Below are the code and all the weights of a small trained network. Each question names an input and a class and asks about switching units off, where a switched-off unit gives its printed mean instead of its output.

import numpy as np


def w(rows, s, z=0):
    codes = np.array(rows[::2]) - 128.0
    scale = np.full(codes.shape[1], s)
    scale[-1] = z or s
    return codes * scale


def norm(h):
    return h / np.sqrt((h * h).mean(-1, keepdims=True) + 1e-5)


def f(y):
    return np.maximum(y, 0)


def log_softmax(a):
    a = a - a.max(-1, keepdims=True)
    return a - np.log(np.exp(a).sum(-1, keepdims=True))


def net(x, mask):
    res = np.array(x, float).reshape(1, 7) / 4 @ E
    u = 0
    for l in range(2):
        y = f(norm(res) @ A[l][:, :-1].T + A[l][:, -1])
        res = res + np.where(mask[u : u + 16], y, B[l][:, -1]) @ B[l][:, :-1]
        u += 16
    return log_softmax(norm(res)[-1] @ U[:, :-1].T + U[:, -1])


A, B = {}, {}
E = w([
[127,128,133,130],'x0',
[127,131,129,124],'x1',
[128,128,128,127],'x2',
[188,147,40,82],'x3',
[228,35,252,65],'x4',
[208,224,182,180],'x5',
[183,48,91,234],'x6',
],0.0049)
A[0] = w([
[185,68,156,116,124],'0.n1',
[82,57,73,87,78],'0.n2',
[105,189,132,60,91],'0.n3',
[73,84,223,167,94],'0.n4',
[150,89,57,211,37],'0.n5',
[108,69,97,135,107],'0.n6',
[135,99,84,195,60],'0.n7',
[45,150,126,212,114],'0.n8',
[192,176,142,183,63],'0.n9',
[104,166,145,75,92],'0.n10',
[185,72,105,207,3],'0.n11',
[104,49,93,142,142],'0.n12',
[110,64,89,133,105],'0.n13',
[212,188,128,192,55],'0.n14',
[228,106,78,56,110],'0.n15',
[132,176,9,131,124],'0.n16',
],0.013,0.0041)
B[0] = w([
[157,44,182,136,213],'0.n1',
[190,213,104,115,209],'0.n2',
[42,140,151,101,203],'0.n3',
[88,120,66,228,216],'0.n4',
[19,117,204,139,208],'0.n5',
[146,187,133,139,181],'0.n6',
[71,111,194,105,185],'0.n7',
[189,60,105,164,222],'0.n8',
[140,215,113,147,189],'0.n9',
[63,130,164,112,184],'0.n10',
[4,126,178,113,194],'0.n11',
[126,194,179,144,210],'0.n12',
[151,193,127,134,186],'0.n13',
[167,224,125,131,205],'0.n14',
[102,85,78,228,213],'0.n15',
[175,29,100,145,254],'0.n16',
],0.025,0.0064)
A[1] = w([
[173,218,112,136,54],'1.n1',
[174,147,157,85,102],'1.n2',
[161,91,170,146,98],'1.n3',
[161,98,174,148,70],'1.n4',
[132,159,128,142,53],'1.n5',
[186,191,155,90,81],'1.n6',
[139,111,104,188,142],'1.n7',
[175,180,147,108,85],'1.n8',
[141,120,126,159,74],'1.n9',
[131,182,148,149,121],'1.n10',
[132,127,103,168,159],'1.n11',
[177,44,124,186,121],'1.n12',
[54,139,115,2,180],'1.n13',
[150,88,142,138,100],'1.n14',
[133,132,113,123,4],'1.n15',
[138,106,91,164,109],'1.n16',
],0.016,0.0026)
B[1] = w([
[201,193,143,92,187],'1.n1',
[134,167,101,114,132],'1.n2',
[162,89,112,81,176],'1.n3',
[166,87,121,81,172],'1.n4',
[138,140,123,106,154],'1.n5',
[117,213,119,109,150],'1.n6',
[126,140,79,129,238],'1.n7',
[121,166,122,93,151],'1.n8',
[132,127,107,130,171],'1.n9',
[138,146,122,70,202],'1.n10',
[128,146,96,146,205],'1.n11',
[117,73,66,82,254],'1.n12',
[98,110,253,171,179],'1.n13',
[141,100,123,94,162],'1.n14',
[128,118,133,133,128],'1.n15',
[96,113,94,131,189],'1.n16',
],0.029,0.0082)
U = w([
[81,133,128,133,253],'0',
[142,11,85,119,68],'1',
[89,145,141,135,210],'2',
[9,127,253,177,47],'3',
[102,145,123,140,179],'4',
[167,254,125,118,17],'5',
[98,105,80,196,69],'6',
],0.0087,0.0064)

Each question gives the input, the list of numbers given to net, and the class t.
The units are the neurons (one row each of A and B). Each row of codes is followed by its name. A weight is (code - 128) times the scale printed after its matrix; where a second scale follows, it is the last column's (A, B and U).
mask holds one flag per neuron, layer by layer. A switched-off neuron (its flag False) gives its mean, the last column of its row in B, instead of its output. The means were averaged over made-up inputs and are rounded, as every weight is.
A unit's drop is (log p(t) with every unit on - log p(t) with that unit switched off) / (log p(t) with every unit on - log p(t) with every unit switched off).
The circuit of an input: a set's keep is (log p(t) with only the set's units on - log p(t) with every unit switched off) / (log p(t) with every unit on - log p(t) with every unit switched off). Starting from the 12 units with the biggest drops (on a tie, the unit counted first), units are removed one at a time, each time the one whose removal leaves the highest keep (on an exact tie, the one counted first), for as long as the keep stays at least 0.8.
units of the circuit, in order: the units of the circuit, biggest drop first
k most important neurons: the k neurons with the biggest drops, biggest first
k most important neurons of layer l: the k neurons of layer l with the biggest drops, biggest first
drop when u is switched off: that unit's drop, to one decimal
input [4,-3,4,-8,5,-6,8], class 3: units of the circuit, in order : [0.n12]
input [2,3,0,4,-5,8,2], class 5: 2 most important neurons of layer 0 : [0.n14, 0.n9]
input [4,-5,5,7,4,7,2], class 5: 3 most important neurons : [0.n14, 0.n9, 0.n16]
input [4,4,-1,-1,-6,1,8], class 3: 2 most important neurons : [0.n5, 0.n11]
input [-3,-3,-7,-4,-6,-8,4], class 5: 2 most important neurons of layer 0 : [0.n2, 0.n12]
input [0,4,-2,0,5,-6,-2], class 5: 3 most important neurons of layer 0 : [0.n2, 0.n16, 0.n8]
input [8,-3,4,1,7,8,-8], class 3: units of the circuit, in order : [0.n2, 1.n12]
input [-2,3,-2,4,7,-5,8], class 3: 2 most important neurons : [0.n11, 0.n16]
input [-2,-5,-2,-5,-6,4,7], class 3: 2 most important neurons : [0.n5, 0.n11]
input [-5,0,-2,8,5,-8,-3], class 5: 3 most important neurons : [0.n2, 0.n16, 0.n8]
input [-1,0,3,5,-8,8,1], class 1: 2 most important neurons : [0.n16, 0.n2]
input [0,-2,-1,-3,-3,3,4], class 3: 3 most important neurons of layer 0 : [0.n5, 0.n11, 0.n7]
input [-8,7,-7,0,-4,-7,8], class 3: 3 most important neurons : [0.n5, 0.n7, 0.n11]
input [1,-5,-3,7,4,6,7], class 3: units of the circuit, in order : [0.n11]
input [8,6,-4,2,-8,8,-7], class 1: drop when 0.n3 is switched off : -0.6
input [-7,6,1,-6,-8,4,6], class 1: drop when 0.n8 is switched off : 1.9
input [-3,-4,-3,-2,0,7,-3], class 5: drop when 1.n1 is switched off : 0.1
